(in the rows, 100 means zero)
Facts:
bafu ψ:904 Σ:b Θ:defebrun
barek ψ:385 Σ:f Θ:sevon Ξ:nule
batrazon ψ:904 Σ:d Θ:stezes Ξ:ruvo
brafli ψ:904 Σ:b Ξ:daplek
broflan ψ:904 Σ:b Θ:teflas
daplek ψ:385 Σ:b Ξ:kanel vaplem zutro
drares ψ:904 Σ:a Θ:tribel Ξ:bafu broflan
drazam ψ:904 Σ:d Ξ:klastufam
fanil ψ:904 Σ:b
fetren ψ:904 Σ:c
fistar ψ:544 Σ:a Ξ:zeka fetren
fladim ψ:544 Σ:a
flikim ψ:544 Σ:b Ξ:fetren
gaflun ψ:904 Σ:b Θ:stezes
getil ψ:544 Σ:b Θ:plubro
giner ψ:904 Σ:d Ξ:zodran
grastar ψ:904 Σ:a Θ:grigu Ξ:fanil
greflu ψ:904 Σ:b Θ:sevon Ξ:fanil
grolubol ψ:904 Σ:f Θ:vizak
gruplu ψ:904 Σ:b Θ:flikim Ξ:flikim fistar greflu
kanel ψ:904 Σ:c Ξ:kugigrom
keplo ψ:904 Σ:b Θ:skasta Ξ:gaflun plavak
kladren ψ:904 Σ:a
klastufam ψ:904 Σ:a
kliskos ψ:385 Σ:f Θ:sevon Ξ:grolubol tregro
klopeva ψ:904 Σ:b Θ:semum Ξ:mubrir
klustin ψ:904 Σ:d Ξ:ziflu
kugigrom ψ:904 Σ:a Ξ:vaplem
lakli ψ:904 Σ:b Ξ:zeka klopeva greflu
lezu ψ:904 Σ:b Ξ:grastar votedun
lofle ψ:385 Σ:c Θ:stezes
mosu ψ:904 Σ:b Θ:semum Ξ:zeka lezu
mubrir ψ:904 Σ:b Ξ:fanil
nedron ψ:904 Σ:a Ξ:skezuk
nomul ψ:544 Σ:f Θ:vizak
nule ψ:904 Σ:c Θ:tribel Ξ:vaplus
patros ψ:904 Σ:f
peba ψ:904 Σ:d Ξ:semum drazam
plavak ψ:904 Σ:a Ξ:giner
plogro ψ:385 Σ:a Θ:kliskos Ξ:zutro
rosus ψ:904 Σ:d Ξ:ruvo
ruvo ψ:904 Σ:b
sadre ψ:544 Σ:c Θ:klutifus Ξ:tukluk drares flikim grastar
semum ψ:904 Σ:e Ξ:rosus
skasta ψ:544 Σ:d
skefa ψ:544 Σ:b Ξ:vaplus
skezuk ψ:544 Σ:a
stezes ψ:904 Σ:f Θ:vizak
stilok ψ:385 Σ:a Θ:zezek
teflas ψ:544 Σ:a Θ:semum Ξ:nomul
toklur ψ:904 Σ:d Θ:plubro Ξ:daplek vaplem
tozel ψ:544 Σ:b
tregro ψ:544 Σ:c Θ:zezek Ξ:grolubol
tribel ψ:385 Σ:a Ξ:vaplus
tukluk ψ:544 Σ:b Θ:roko
vaplem ψ:544 Σ:b Θ:defebrun Ξ:daplek
vaplus ψ:904 Σ:c Ξ:fladim barek
vatubro ψ:904 Σ:c Ξ:giner
vizak ψ:904 Σ:b Θ:sevon
votedun ψ:544 Σ:f Ξ:flikim
zeka ψ:904 Σ:b Θ:tribel Ξ:votedun
ziflu ψ:904 Σ:a
zipi ψ:544 Σ:b Θ:grigu
zodran ψ:904 Σ:b
zutro ψ:904 Σ:d

Known rows:
[100 80 113 106 104 123 92 88 62 135 101 112] : peba
[97 88 111 135 113 119 113 92 82 88 84 95] : roko
[105 78 95 90 95 98 101 111 115 119 96 102] : kugigrom
[137 128 129 110 71 102 82 67 29 108 121 111] : grolubol
[90 127 73 104 105 162 88 33 51 59 114 184] : kliskos
[89 99 89 112 127 117 80 86 133 76 110 128] : plogro
[105 90 109 105 100 124 92 80 64 138 98 100] : zutro
[100 88 94 89 92 90 108 113 106 113 95 95] : kladren
[94 88 111 133 113 117 114 92 83 89 86 93] : grigu
[85 117 89 83 114 83 95 116 146 83 99 91] : zipi
[97 91 110 135 109 118 111 90 83 86 87 97] : stivuzol
[80 119 91 116 127 103 92 90 114 75 106 99] : stilok
[99 66 94 77 97 81 99 129 150 110 96 109] : brafli
[103 83 89 95 89 97 93 105 110 118 87 85] : plavak
[102 79 89 79 89 73 87 121 146 107 89 92] : keplo
[77 86 93 78 83 73 87 129 65 87 81 84] : ziflu
[103 97 88 78 89 66 106 124 136 109 91 88] : zeka
[83 118 92 97 118 107 97 100 112 93 99 88] : fistar
[108 98 107 87 106 89 152 116 116 120 123 124] : nedron
[76 118 98 91 118 99 107 109 98 80 103 97] : fladim
[108 119 81 78 77 60 112 115 127 102 86 74] : broflan
[88 125 83 106 113 153 89 45 48 62 120 174] : barek
[107 70 120 108 107 127 80 88 71 137 109 123] : toklur

Rows:
[106 85 102 107 97 128 80 79 63 138 91 97] -> giner
[102 99 73 79 79 72 99 117 138 109 77 72] -> zodran
[72 95 99 76 128 81 102 133 140 76 110 113] -> skefa
[109 71 105 114 96 121 102 101 86 122 101 100] -> kanel
[108 66 103 115 94 125 89 101 85 119 95 95] -> vatubro
[95 146 97 96 122 100 153 98 113 97 123 101] -> skezuk
[88 114 111 118 124 145 85 69 52 113 104 101] -> votedun
[88 107 92 87 117 90 88 113 156 88 102 96] -> vaplem
[108 98 99 111 85 112 114 96 70 116 92 80] -> fetren
[84 115 106 113 130 138 88 77 62 108 106 103] -> skasta
[75 105 83 102 130 90 91 103 159 77 97 103] -> daplek
[114 109 50 49 56 85 112 95 137 75 94 139] -> greflu
[102 83 101 80 91 66 100 130 140 109 97 96] -> mosu
[90 136 79 83 105 79 101 106 135 78 95 73] -> tukluk
[92 115 110 117 113 121 100 95 72 83 109 90] -> tregro
[96 105 108 120 118 135 90 92 86 91 112 96] -> sadre

Now the same objects, written a new way:
Known rows:
[96 93 100 104 129 116 101 88 91 96 102 99 109 96 91 114 98 98 71 76 124 111 75 55 80 101 98 111 93 97 91 112 98 96 94 127 56 94 95 113 64 95 99 93 89 107 98 80 85 94 119 96 79 113 94 108 109 98 111] : vaplem
[89 100 107 101 87 98 99 110 50 73 102 110 108 76 95 91 99 87 108 127 109 104 76 102 89 103 109 114 99 116 94 100 97 108 102 111 82 89 111 105 75 87 110 75 87 90 117 125 112 125 105 124 101 69 59 107 94 96 98] : teflas
[113 92 107 102 100 99 100 95 65 97 106 107 110 98 89 107 96 81 91 103 107 91 74 72 101 112 99 111 103 81 93 108 98 96 84 95 84 93 94 101 86 113 87 98 87 108 109 78 87 84 102 110 88 79 90 103 111 91 96] : klopeva
[69 103 93 114 65 94 129 101 109 133 77 100 99 94 100 92 95 108 86 83 100 100 114 102 94 101 96 109 102 76 94 90 104 100 108 94 72 99 124 111 116 93 120 88 107 119 79 111 106 86 123 131 106 120 111 90 95 82 106] : barek
[95 100 97 93 85 111 92 107 106 79 114 106 98 65 116 92 98 81 118 67 92 97 105 102 103 109 103 109 106 98 102 117 101 91 101 83 103 135 110 110 103 95 118 97 102 93 99 94 102 84 123 78 90 92 134 114 115 106 57] : batrazon
[104 90 105 105 105 104 100 95 78 106 103 104 109 101 89 106 94 84 86 97 99 98 67 71 102 114 97 109 103 80 94 108 95 96 85 98 77 94 94 102 86 109 89 98 88 102 100 93 84 86 103 104 92 85 94 109 113 90 96] : broflan
[90 85 106 98 122 114 116 95 108 115 78 101 91 99 81 84 101 110 97 113 114 96 125 90 108 105 110 116 99 87 114 120 91 90 83 82 76 121 97 103 132 115 117 107 95 95 71 96 97 113 115 113 101 114 103 135 90 101 89] : nule
[82 86 95 95 75 107 131 113 141 90 91 93 102 69 115 74 102 82 92 95 107 93 101 97 84 114 103 105 104 90 93 98 100 102 100 85 90 91 107 101 132 106 121 81 105 99 61 81 99 79 112 110 107 109 120 82 114 84 58] : stezes
[65 94 90 102 79 109 134 109 118 97 79 97 102 79 114 82 98 87 71 77 87 103 98 102 79 114 107 110 101 99 92 89 102 96 97 108 67 97 116 100 103 88 122 82 103 107 88 88 108 93 114 125 104 112 105 92 110 89 83] : nomul
[84 98 107 112 109 97 92 102 95 108 122 107 107 89 97 87 90 95 132 144 104 119 94 113 96 101 99 105 96 117 96 94 84 103 104 124 82 102 123 115 91 102 108 85 101 85 92 139 96 112 113 112 94 95 101 112 92 86 124] : stilok
[88 82 101 110 110 123 105 99 124 123 76 109 98 112 102 92 100 101 107 81 112 124 98 107 81 97 116 116 87 107 111 106 85 94 78 117 59 117 115 104 112 103 128 96 108 95 93 86 99 106 116 121 84 99 110 125 109 111 106] : tregro
[94 102 102 106 81 84 84 93 89 83 122 97 107 85 92 83 95 109 119 136 95 118 104 98 94 108 100 106 106 109 99 105 87 100 99 86 95 100 95 114 98 99 112 89 91 86 102 139 106 116 101 97 116 111 85 109 109 92 79] : klastufam
[102 84 102 101 96 109 107 91 116 105 78 106 94 103 88 87 103 121 100 97 99 99 120 101 95 92 111 112 104 88 116 108 91 90 80 85 85 120 92 111 132 102 121 103 99 97 99 89 88 111 116 115 106 113 104 123 104 95 91] : vaplus
[100 94 101 107 99 84 105 79 124 115 107 107 102 98 108 99 95 78 102 68 96 115 107 106 87 99 103 107 115 115 95 88 84 93 94 114 76 125 116 101 98 112 112 104 110 96 89 108 94 98 115 110 113 80 111 113 112 102 148] : zezek
[94 107 96 90 81 95 86 96 93 83 113 108 95 79 111 94 96 89 107 60 68 104 112 105 105 106 101 112 102 92 101 115 97 85 100 77 106 138 108 108 97 91 122 103 107 98 112 115 97 88 120 81 101 99 116 121 122 104 75] : drazam
[73 105 96 96 83 110 96 97 83 80 89 106 98 81 119 104 95 84 95 39 53 105 108 108 93 103 104 113 99 101 106 108 103 88 101 106 104 145 107 113 79 85 120 92 108 98 114 106 105 95 126 90 95 101 116 126 118 112 110] : skasta
[103 83 101 107 119 106 97 87 131 102 89 102 94 105 83 84 104 116 97 102 111 99 123 106 89 93 111 115 112 95 111 118 89 89 83 85 85 131 87 106 118 103 127 99 98 102 88 102 91 102 116 122 100 121 102 111 112 99 91] : kanel
[77 101 101 106 94 95 89 98 74 71 96 95 107 84 92 93 95 103 104 108 92 119 114 108 81 97 102 104 102 118 105 94 89 106 100 111 89 95 102 113 82 96 104 83 98 82 102 125 101 123 102 100 104 113 80 118 106 99 113] : skezuk
[107 101 98 105 75 90 92 90 117 85 75 108 100 91 103 101 102 103 84 63 92 95 133 106 77 114 106 105 116 107 104 96 91 96 96 112 79 115 110 97 91 105 94 100 92 97 89 126 97 97 117 108 105 100 111 102 98 105 144] : plubro
[102 90 103 103 108 101 101 82 88 96 103 98 108 112 84 104 94 93 87 90 83 100 75 74 99 111 95 105 105 85 95 104 93 90 85 94 93 101 81 103 81 103 90 101 90 101 108 91 81 83 98 99 97 108 100 106 118 88 112] : fanil
[102 96 103 106 79 98 82 99 111 95 112 97 103 93 93 85 95 104 114 129 88 111 101 107 100 108 99 106 106 108 103 102 91 106 103 102 110 102 90 111 92 102 113 84 90 82 97 137 95 114 103 94 118 112 81 104 108 90 122] : ziflu
[103 98 99 115 83 73 104 94 76 91 85 99 106 91 101 109 90 101 83 55 114 107 115 103 93 104 104 111 125 110 106 105 91 99 88 114 87 120 113 100 98 92 124 102 104 92 92 114 89 98 111 115 132 99 120 103 109 102 102] : grigu
[64 102 94 101 79 84 131 99 100 103 79 92 100 98 125 92 100 100 72 80 74 108 104 110 78 105 108 110 98 94 96 91 100 91 96 116 76 110 111 102 107 96 119 79 109 102 83 111 106 87 100 124 107 114 93 100 118 89 99] : votedun

Rows:
[108 81 101 106 111 125 109 95 94 87 105 101 115 94 106 103 96 87 96 78 116 98 76 69 96 116 95 103 99 83 94 107 90 93 88 95 89 96 93 109 90 112 87 102 88 102 90 84 83 87 114 96 91 100 112 90 117 92 76] -> gaflun
[79 101 105 108 81 102 99 93 70 87 96 95 104 90 97 95 97 108 105 106 77 118 107 101 86 99 104 104 96 116 101 93 91 104 101 107 100 103 98 123 88 91 112 82 94 88 108 124 106 124 114 101 108 110 80 115 95 96 115] -> fladim
[91 99 98 115 88 88 106 89 126 93 80 104 100 99 85 94 96 92 88 55 103 109 123 98 90 102 95 110 122 110 101 94 97 105 96 90 76 110 105 104 90 111 113 106 113 105 104 123 108 100 130 115 118 95 103 101 105 100 120] -> sevon
[86 101 103 123 110 92 89 102 89 97 110 102 108 88 76 89 90 105 119 145 129 104 111 107 93 101 98 106 105 118 96 105 92 108 111 106 81 100 114 118 79 94 114 82 96 93 88 142 104 110 122 116 98 116 97 102 86 89 108] -> plogro
[70 105 110 110 107 103 108 93 63 90 103 94 102 94 74 88 92 102 116 154 107 111 135 98 103 105 100 105 99 109 102 100 91 97 112 101 112 109 108 112 88 98 101 89 93 92 79 151 103 119 119 116 109 126 93 129 79 93 129] -> tribel
[104 88 100 110 107 113 101 85 81 87 104 102 111 107 103 103 94 91 90 89 97 104 86 72 99 110 94 106 100 79 96 105 91 86 89 96 101 105 80 105 87 97 94 107 89 105 102 105 85 90 103 101 102 112 100 100 118 96 101] -> zodran
[83 103 97 84 72 78 99 87 120 74 112 110 104 111 85 96 98 99 107 79 109 107 119 87 97 117 110 110 111 94 92 114 110 92 93 80 91 125 117 105 129 107 106 92 90 108 98 107 70 111 93 114 116 35 83 96 120 106 82] -> semum
[88 96 104 111 133 111 101 82 86 81 113 101 111 108 75 109 95 92 83 111 106 109 92 78 88 102 99 105 110 89 92 108 93 89 92 108 100 104 95 108 63 89 94 97 90 116 98 106 78 85 115 123 88 116 112 100 105 90 131] -> daplek
[106 90 101 104 119 103 89 77 89 95 115 97 107 104 91 99 95 91 84 106 109 96 84 74 90 107 93 106 112 88 94 108 92 89 88 94 100 111 76 109 73 92 101 101 91 112 90 95 80 84 103 110 95 105 103 103 113 95 114] -> brafli
[94 101 97 92 73 108 85 95 106 93 103 108 94 79 112 93 97 86 109 53 68 98 107 118 115 105 100 114 107 96 105 113 103 88 103 91 116 142 98 107 85 89 125 99 103 96 105 105 96 89 119 84 104 90 117 114 118 107 106] -> klustin
[86 79 103 111 126 127 117 108 134 88 86 106 97 100 69 91 101 111 110 107 122 102 131 115 94 100 115 114 107 104 112 116 92 96 89 110 80 110 116 105 125 109 114 97 101 97 100 91 89 102 128 128 83 117 130 108 98 94 86] -> lofle
[100 86 103 105 111 102 104 93 126 103 70 103 93 113 78 87 102 115 100 99 89 99 128 108 98 97 114 115 106 93 114 112 90 92 78 91 83 124 92 104 130 114 118 101 105 93 106 106 93 99 106 110 100 117 105 115 115 92 89] -> fetren
[82 93 94 107 58 102 122 103 130 101 76 96 100 82 100 76 96 95 93 87 120 108 96 95 87 113 100 109 100 76 96 95 97 98 97 92 80 100 111 97 126 92 123 80 105 102 70 102 104 79 109 118 111 108 109 92 115 92 72] -> grolubol

